Below is a small trained network, with its code and all its weights. Each question gives an input and a target symbol and asks what happens when units are switched off, that is, made to give their printed mean instead of their output.

import numpy as np


def w(rows, s, z=0):
    codes = np.array(rows[::2]) - 128.0
    scale = np.full(codes.shape[1], s)
    scale[-1] = z or s
    return codes * scale


def f(y):
    return y / 2 * (1 + np.tanh(0.7978845608 * (y + 0.044715 * y**3)))


def softmax(a):
    e = np.exp(a - a.max(-1, keepdims=True))
    return e / e.sum(-1, keepdims=True)


def log_softmax(a):
    a = a - a.max(-1, keepdims=True)
    return a - np.log(np.exp(a).sum(-1, keepdims=True))


def net(x, mask):
    ids = ['γδεζηλμξπτφψω'.index(c) for c in x.split()]
    T = len(ids)
    res = E[ids] + P[:T]
    r = res
    for j in range(3):
        rows = slice(2 * j, 2 * j + 2)
        q, k, v = (r @ M[0][rows].T for M in (Q, K, V))
        z = softmax(np.where(np.tri(T) > 0, q @ k.T / 2**0.5, -1e9)) @ v
        o = O[0][rows]
        res = res + np.where(mask[j], z, o[:, -1]) @ o[:, :-1]
    y = f(res @ A[0][:, :-1].T + A[0][:, -1])
    res = res + np.where(mask[3:7], y, B[0][:, -1]) @ B[0][:, :-1]
    return log_softmax(res[-1] @ U[:, :-1].T + U[:, -1])


Q, K, V, O, A, B = {}, {}, {}, {}, {}, {}
E = w([
[83,205,52],'γ',
[62,102,134],'δ',
[149,211,108],'ε',
[132,254,58],'ζ',
[124,128,163],'η',
[7,166,27],'λ',
[86,165,84],'μ',
[168,135,213],'ξ',
[70,78,185],'π',
[175,169,172],'τ',
[127,151,132],'φ',
[63,222,27],'ψ',
[115,102,194],'ω',
],0.016)
P = w([
[178,81,74],'0',
[57,213,204],'1',
[49,218,222],'2',
[48,234,226],'3',
[2,111,157],'4',
[27,120,163],'5',
[23,148,172],'6',
],0.0066)
Q[0] = w([
[86,231,111],'H1',
[213,30,10],'H1',
[60,240,249],'H2',
[168,63,209],'H2',
[65,254,232],'H3',
[226,111,60],'H3',
],0.0058)
K[0] = w([
[215,87,61],'H1',
[55,234,99],'H1',
[203,121,15],'H2',
[187,81,206],'H2',
[223,28,3],'H3',
[1,144,179],'H3',
],0.0076)
V[0] = w([
[157,65,92],'H1',
[160,77,203],'H1',
[112,246,100],'H2',
[181,160,126],'H2',
[186,169,189],'H3',
[132,204,68],'H3',
],0.014)
O[0] = w([
[90,130,161,96],'H1',
[193,20,103,133],'H1',
[158,69,83,249],'H2',
[105,183,119,127],'H2',
[248,203,208,129],'H3',
[156,176,21,168],'H3',
],0.013,0.014)
A[0] = w([
[140,21,66,241],'N1',
[99,168,101,2],'N2',
[192,2,87,96],'N3',
[141,109,52,32],'N4',
],0.0083,0.0078)
B[0] = w([
[110,167,189,251],'N1',
[165,3,152,138],'N2',
[128,110,104,194],'N3',
[179,50,196,180],'N4',
],0.012,0.017)
U = w([
[111,79,80,121],'γ',
[25,157,176,183],'δ',
[140,200,69,132],'ε',
[196,88,55,14],'ζ',
[102,148,185,199],'η',
[60,35,127,40],'λ',
[52,170,86,255],'μ',
[205,62,208,22],'ξ',
[86,60,210,72],'π',
[171,185,163,221],'τ',
[80,206,136,225],'φ',
[142,2,93,53],'ψ',
[126,69,214,98],'ω',
],0.0098,0.0083)

Each question gives the input, a string of symbols that net reads in full, and the target symbol t.
The units are the heads (2 rows each of Q, K, V and O) and the neurons (one row each of A and B). Each row of codes is followed by its name. A weight is (code - 128) times the scale printed after its matrix; where a second scale follows, it is the last column's (O, A, B and U).
mask holds one flag per unit, heads first, then neurons. A switched-off unit (its flag False) gives its mean, the last column of its rows in O or B, instead of its output. The means were averaged over made-up inputs and are rounded, as every weight is.
A unit's drop is (log p(t) with every unit on - log p(t) with that unit switched off) / (log p(t) with every unit on - log p(t) with every unit switched off).
The circuit of an input: a set's keep is (log p(t) with only the set's units on - log p(t) with every unit switched off) / (log p(t) with every unit on - log p(t) with every unit switched off). Starting from all 7 units, units are removed one at a time, each time the one whose removal leaves the highest keep (on an exact tie, the one counted first), for as long as the keep stays at least 0.8.
units of the circuit, in order: the units of the circuit, biggest drop first
k most important neurons: the k neurons with the biggest drops, biggest first
which heads matter: for each layer, one digit per head in row order, 1 if its drop is at least 0.15 and else 0, layers parted by /
input τ η ε π, target τ: units of the circuit, in order => (H3 N4)
input ξ ζ δ, target ξ: units of the circuit, in order => (H3)
input λ ζ μ ω, target λ: 3 most important neurons => (N1 N4 N3)
input ψ ξ ω π, target ψ: which heads matter => 101
input ξ ζ μ, target ξ: units of the circuit, in order => (H1 H3)
input τ ψ λ η, target τ: which heads matter => 001
input ζ ε ψ ζ ε ζ ψ, target ζ: units of the circuit, in order => (H3 H2)
input μ τ μ τ, target μ: which heads matter => 001
input ψ φ λ ξ λ, target ψ: 2 most important neurons => (N4 N2)
input ε μ π ε, target ε: 2 most important neurons => (N1 N4)
input δ π ω δ, target δ: units of the circuit, in order => (H3 N4 H2)
input μ μ μ γ φ φ, target μ: units of the circuit, in order => (H1 H3)
input τ ξ τ φ, target τ: which heads matter => 011
input δ λ η, target δ: which heads matter => 001
input ξ ψ ξ τ μ π, target ξ: which heads matter => 101
input τ ω ω, target τ: units of the circuit, in order => (H3 H2)
input ε ξ γ, target ε: which heads matter => 101
input λ π ζ π, target λ: which heads matter => 001
input ε λ ω τ, target ε: most important neuron => (N1)
input δ ζ λ ψ γ λ δ, target δ: which heads matter => 101
input τ ψ τ μ ξ ξ, target τ: most important neuron => (N4)
input ξ ξ λ ξ ω ζ ζ, target ξ: units of the circuit, in order => (H1 H2 N1 N4)
input μ ψ μ, target μ: which heads matter => 100
input ξ λ η, target ξ: which heads matter => 101
input τ ζ π τ ζ φ, target τ: which heads matter => 001
